Here is a tiny trained network, its code and every weight. The questions are about switching its units off for an input and a target symbol, where a switched-off unit gives its printed mean instead of its output.

import numpy as np


def w(rows, s, z=0):
    codes = np.array(rows[::2]) - 128.0
    scale = np.full(codes.shape[1], s)
    scale[-1] = z or s
    return codes * scale


def norm(h):
    return h / np.sqrt((h * h).mean(-1, keepdims=True) + 1e-5)


def f(y):
    return y / 2 * (1 + np.tanh(0.7978845608 * (y + 0.044715 * y**3)))


def softmax(a):
    e = np.exp(a - a.max(-1, keepdims=True))
    return e / e.sum(-1, keepdims=True)


def log_softmax(a):
    a = a - a.max(-1, keepdims=True)
    return a - np.log(np.exp(a).sum(-1, keepdims=True))


def net(x, mask):
    ids = ['ΓΘΛΞΦΩαβεζμπτψ'.index(c) for c in x.split()]
    T = len(ids)
    res = E[ids] + P[:T]
    q, k, v = (norm(res) @ M[0].T for M in (Q, K, V))
    z = softmax(np.where(np.tri(T) > 0, q @ k.T / 4**0.5, -1e9)) @ v
    res = res + np.where(mask[0], z, O[0][:, -1]) @ O[0][:, :-1]
    y = f(norm(res) @ A[0][:, :-1].T + A[0][:, -1])
    res = res + np.where(mask[1:9], y, B[0][:, -1]) @ B[0][:, :-1]
    return log_softmax(norm(res)[-1] @ U[:, :-1].T + U[:, -1])


Q, K, V, O, A, B = {}, {}, {}, {}, {}, {}
E = w([
[143,74,109,123],'Γ',
[103,139,141,146],'Θ',
[137,104,98,160],'Λ',
[147,91,99,151],'Ξ',
[143,107,104,154],'Φ',
[110,113,162,101],'Ω',
[102,133,136,151],'α',
[98,129,161,118],'β',
[125,95,100,167],'ε',
[143,85,99,151],'ζ',
[143,100,105,150],'μ',
[252,210,137,95],'π',
[111,140,112,177],'τ',
[109,131,155,118],'ψ',
],0.031)
P = w([
[123,164,105,108],'0',
[155,133,209,185],'1',
[155,152,162,148],'2',
[147,162,153,162],'3',
[108,177,62,65],'4',
[138,58,111,91],'5',
[147,62,114,84],'6',
[175,97,167,125],'7',
[108,54,130,98],'8',
[82,32,136,104],'9',
[115,15,124,82],'10',
[89,8,133,95],'11',
],0.017)
Q[0] = w([
[186,155,106,110],'h1',
[82,129,25,31],'h1',
[128,107,142,149],'h1',
[214,51,254,195],'h1',
],0.015)
K[0] = w([
[74,162,142,160],'h1',
[187,27,248,218],'h1',
[152,136,128,99],'h1',
[203,210,64,58],'h1',
],0.013)
V[0] = w([
[7,157,113,205],'h1',
[122,111,74,179],'h1',
[182,191,121,153],'h1',
[20,2,119,147],'h1',
],0.028)
O[0] = w([
[116,94,254,81,10],'h1',
[169,85,101,89,119],'h1',
[95,144,97,72,124],'h1',
[200,62,194,208,114],'h1',
],0.035,0.013)
A[0] = w([
[92,70,118,76,111],'n1',
[85,57,118,139,59],'n2',
[163,111,112,124,163],'n3',
[253,242,134,96,157],'n4',
[92,80,119,197,2],'n5',
[185,231,157,83,205],'n6',
[124,74,152,139,125],'n7',
[111,161,92,130,234],'n8',
],0.052,0.0082)
B[0] = w([
[80,123,49,93,177],'n1',
[66,94,71,197,153],'n2',
[194,129,138,105,214],'n3',
[121,247,156,84,178],'n4',
[37,107,32,148,242],'n5',
[155,255,105,74,177],'n6',
[101,91,170,183,215],'n7',
[115,146,121,25,251],'n8',
],0.057,0.016)
U = w([
[200,222,15,225,10],'Γ',
[51,121,187,95,131],'Θ',
[96,10,107,60,124],'Λ',
[246,123,100,136,152],'Ξ',
[120,98,86,48,106],'Φ',
[7,205,102,205,127],'Ω',
[59,92,218,102,131],'α',
[81,172,229,183,138],'β',
[152,69,206,112,175],'ε',
[204,107,160,154,173],'ζ',
[156,98,66,61,79],'μ',
[97,175,108,113,10],'π',
[61,86,151,60,74],'τ',
[113,230,148,158,254],'ψ',
],0.018,0.0093)

Each question gives the input, a string of symbols that net reads in full, and the target symbol t.
The units are the heads (4 rows each of Q, K, V and O) and the neurons (one row each of A and B). Each row of codes is followed by its name. A weight is (code - 128) times the scale printed after its matrix; where a second scale follows, it is the last column's (O, A, B and U).
mask holds one flag per unit, heads first, then neurons. A switched-off unit (its flag False) gives its mean, the last column of its rows in O or B, instead of its output. The means were averaged over made-up inputs and are rounded, as every weight is.
A unit's drop is (log p(t) with every unit on - log p(t) with that unit switched off) / (log p(t) with every unit on - log p(t) with every unit switched off).
The circuit of an input: a set's keep is (log p(t) with only the set's units on - log p(t) with every unit switched off) / (log p(t) with every unit on - log p(t) with every unit switched off). Starting from all 9 units, units are removed one at a time, each time the one whose removal leaves the highest keep (on an exact tie, the one counted first), for as long as the keep stays at least 0.8.
units of the circuit, in order: the units of the circuit, biggest drop first
top k neurons: the k neurons with the biggest drops, biggest first
drop when u is switched off: that unit's drop, to one decimal
input Ω Λ Λ Ξ Γ Ω Γ ζ, target Γ: units of the circuit, in order => h1
input ψ Ξ Φ, target ψ: units of the circuit, in order => h1, n6
input μ ζ Λ Γ ε Λ ψ ψ, target ε: units of the circuit, in order => h1, n5
input ψ π α β, target ψ: units of the circuit, in order => n6, h1
input μ Ω Γ, target μ: top 3 neurons => n1, n3, n5
input Ω Ω Γ Ω Λ Γ Ω ψ, target Λ: units of the circuit, in order => h1, n6
input Ξ Γ Λ Λ, target Ξ: units of the circuit, in order => h1, n5, n8
input Ω β Ω Λ α, target β: top 2 neurons => n5, n8
input β ζ Θ α, target β: units of the circuit, in order => h1, n8
input ψ Θ Λ ψ Ω Ω Φ Γ, target Ω: top 2 neurons => n8, n5
input α α Γ Ω ζ, target α: top 2 neurons => n5, n7
input Ω Γ Λ Ω Θ, target Γ: top 2 neurons => n3, n8
input Ξ Ω Ξ Γ Ω Ω Ω Ω, target Ω: units of the circuit, in order => h1, n8
input Ω τ Γ, target Ω: units of the circuit, in order => h1
input Ω Ξ Ω Ω Λ, target Ξ: units of the circuit, in order => h1, n3, n5
input Ω Ω β Ω β Ξ Λ Ξ, target β: units of the circuit, in order => h1, n8, n5
input Λ Λ Λ Ω Ω, target Λ: units of the circuit, in order => h1, n4
input ψ Ω Ω Γ, target ψ: top 2 neurons => n6, n5
input Ω Λ Ω Ω ψ ζ ψ Ω, target ψ: top 3 neurons => n6, n5, n8
input Ω Ξ α Ω ε, target Ξ: top neuron => n3
input Λ Ω Γ Ω α Ω, target Γ: drop when n3 is switched off => 0.3
input Λ Ω Γ, target Λ: drop when n1 is switched off => 0.3
input Γ Γ β Λ Ω, target Γ: drop when n3 is switched off => 0.2
